Here is a tiny trained network, its code and every weight. The questions are about switching its units off for an input and a class, where a switched-off unit gives its printed mean instead of its output.

import numpy as np


def w(rows, s, z=0):
    codes = np.array(rows[::2]) - 128.0
    scale = np.full(codes.shape[1], s)
    scale[-1] = z or s
    return codes * scale


def norm(h):
    return h / np.sqrt((h * h).mean(-1, keepdims=True) + 1e-5)


def f(y):
    return np.maximum(y, 0)


def log_softmax(a):
    a = a - a.max(-1, keepdims=True)
    return a - np.log(np.exp(a).sum(-1, keepdims=True))


def net(x, mask):
    res = np.array(x, float).reshape(1, 2) / 4 @ E
    u = 0
    for l in range(4):
        y = f(norm(res) @ A[l][:, :-1].T + A[l][:, -1])
        res = res + np.where(mask[u : u + 6], y, B[l][:, -1]) @ B[l][:, :-1]
        u += 6
    return log_softmax(norm(res)[-1] @ U[:, :-1].T + U[:, -1])


A, B = {}, {}
E = w([
[2,190,98,142,253,121],'x0',
[94,133,213,65,99,165],'x1',
],0.0014)
A[0] = w([
[117,144,222,10,141,192,130],'0.n1',
[73,159,194,62,183,133,5],'0.n2',
[16,187,142,115,241,133,100],'0.n3',
[27,95,232,67,170,104,33],'0.n4',
[92,175,253,21,103,136,134],'0.n5',
[128,126,181,46,41,147,165],'0.n6',
],0.0026,0.0032)
B[0] = w([
[93,77,127,85,93,94,228],'0.n1',
[100,252,55,77,225,217,151],'0.n2',
[115,206,145,172,166,172,252],'0.n3',
[144,178,47,135,198,218,171],'0.n4',
[100,50,130,58,90,109,241],'0.n5',
[168,108,125,183,155,55,245],'0.n6',
],0.0036,0.0027)
A[1] = w([
[204,188,171,254,133,134,125],'1.n1',
[38,34,169,251,40,251,3],'1.n2',
[193,63,78,144,66,64,118],'1.n3',
[80,151,226,245,175,107,87],'1.n4',
[25,213,90,148,232,136,131],'1.n5',
[24,139,95,56,181,177,47],'1.n6',
],0.0036,0.0044)
B[1] = w([
[182,167,47,150,181,173,185],'1.n1',
[2,222,246,217,45,5,128],'1.n2',
[42,167,141,139,128,157,231],'1.n3',
[174,79,43,188,79,112,158],'1.n4',
[176,50,167,77,82,62,255],'1.n5',
[127,224,182,103,176,214,171],'1.n6',
],0.0045)
A[2] = w([
[89,240,85,224,153,246,115],'2.n1',
[14,27,194,137,25,7,48],'2.n2',
[123,184,212,82,179,223,1],'2.n3',
[160,208,93,180,98,204,38],'2.n4',
[179,66,208,161,88,85,68],'2.n5',
[108,154,253,123,120,99,130],'2.n6',
],0.0047,0.0027)
B[2] = w([
[192,193,52,186,2,164,246],'2.n1',
[82,76,173,208,19,38,253],'2.n2',
[40,225,113,97,206,179,180],'2.n3',
[141,221,57,123,125,192,191],'2.n4',
[47,103,125,121,189,95,181],'2.n5',
[14,138,125,89,146,98,195],'2.n6',
],0.0046,0.0041)
A[3] = w([
[254,70,140,174,250,48,161],'3.n1',
[190,137,216,139,168,193,2],'3.n2',
[136,50,219,57,127,119,156],'3.n3',
[41,145,81,76,227,208,74],'3.n4',
[233,68,126,181,244,37,105],'3.n5',
[140,59,151,158,118,111,47],'3.n6',
],0.0044,0.0031)
B[3] = w([
[185,65,6,27,185,37,252],'3.n1',
[210,150,62,149,127,212,128],'3.n2',
[126,198,123,241,111,97,184],'3.n3',
[88,211,201,61,139,154,205],'3.n4',
[181,63,55,2,192,43,242],'3.n5',
[91,174,129,133,94,82,152],'3.n6',
],0.0043,0.0035)
U = w([
[229,239,17,232,27,229,254],'0',
[233,33,25,28,234,24,254],'1',
[17,55,234,220,27,18,254],'2',
[22,243,228,34,222,183,254],'3',
[234,21,245,209,189,222,1],'4',
[230,33,254,224,199,225,1],'5',
[223,36,231,228,207,219,1],'6',
[229,28,238,208,191,223,1],'7',
],0.0058,0.0046)

Each question gives the input, the list of numbers given to net, and the class t.
The units are the neurons (one row each of A and B). Each row of codes is followed by its name. A weight is (code - 128) times the scale printed after its matrix; where a second scale follows, it is the last column's (A, B and U).
mask holds one flag per neuron, layer by layer. A switched-off neuron (its flag False) gives its mean, the last column of its row in B, instead of its output. The means were averaged over made-up inputs and are rounded, as every weight is.
A unit's drop is (log p(t) with every unit on - log p(t) with that unit switched off) / (log p(t) with every unit on - log p(t) with every unit switched off).
most important unit: the unit with the biggest drop
top k neurons: the k neurons with the biggest drops, biggest first
top k neurons in layer l: the k neurons of layer l with the biggest drops, biggest first
drop when u is switched off: that unit's drop, to one decimal
input [-1,0], class 0: top 3 neurons : (1.n5, 0.n5, 0.n1)
input [-3,0], class 0: most important unit : 1.n5
input [-7,0], class 0: top 3 neurons : (1.n3, 1.n5, 0.n5)
input [0,-7], class 0: top 2 neurons : (1.n5, 0.n3)
input [0,6], class 2: top 2 neurons : (0.n5, 0.n1)
input [3,1], class 3: top 2 neurons in layer 1 : (1.n5, 1.n6)
input [-6,1], class 2: top 2 neurons in layer 0 : (0.n3, 0.n4)
input [0,-5], class 0: top 2 neurons : (1.n5, 0.n3)
input [6,1], class 3: top 3 neurons : (0.n6, 1.n6, 1.n5)
input [6,2], class 3: top 2 neurons : (1.n5, 1.n6)
input [4,1], class 3: top 3 neurons : (0.n6, 1.n6, 1.n5)
input [3,6], class 3: drop when 1.n6 is switched off : 0.3
input [1,2], class 3: drop when 1.n6 is switched off : 1.7
input [-2,-1], class 0: most important unit : 0.n5
input [-1,-8], class 0: drop when 1.n5 is switched off : 0.2
input [-5,1], class 2: top 2 neurons in layer 0 : (0.n3, 0.n4)
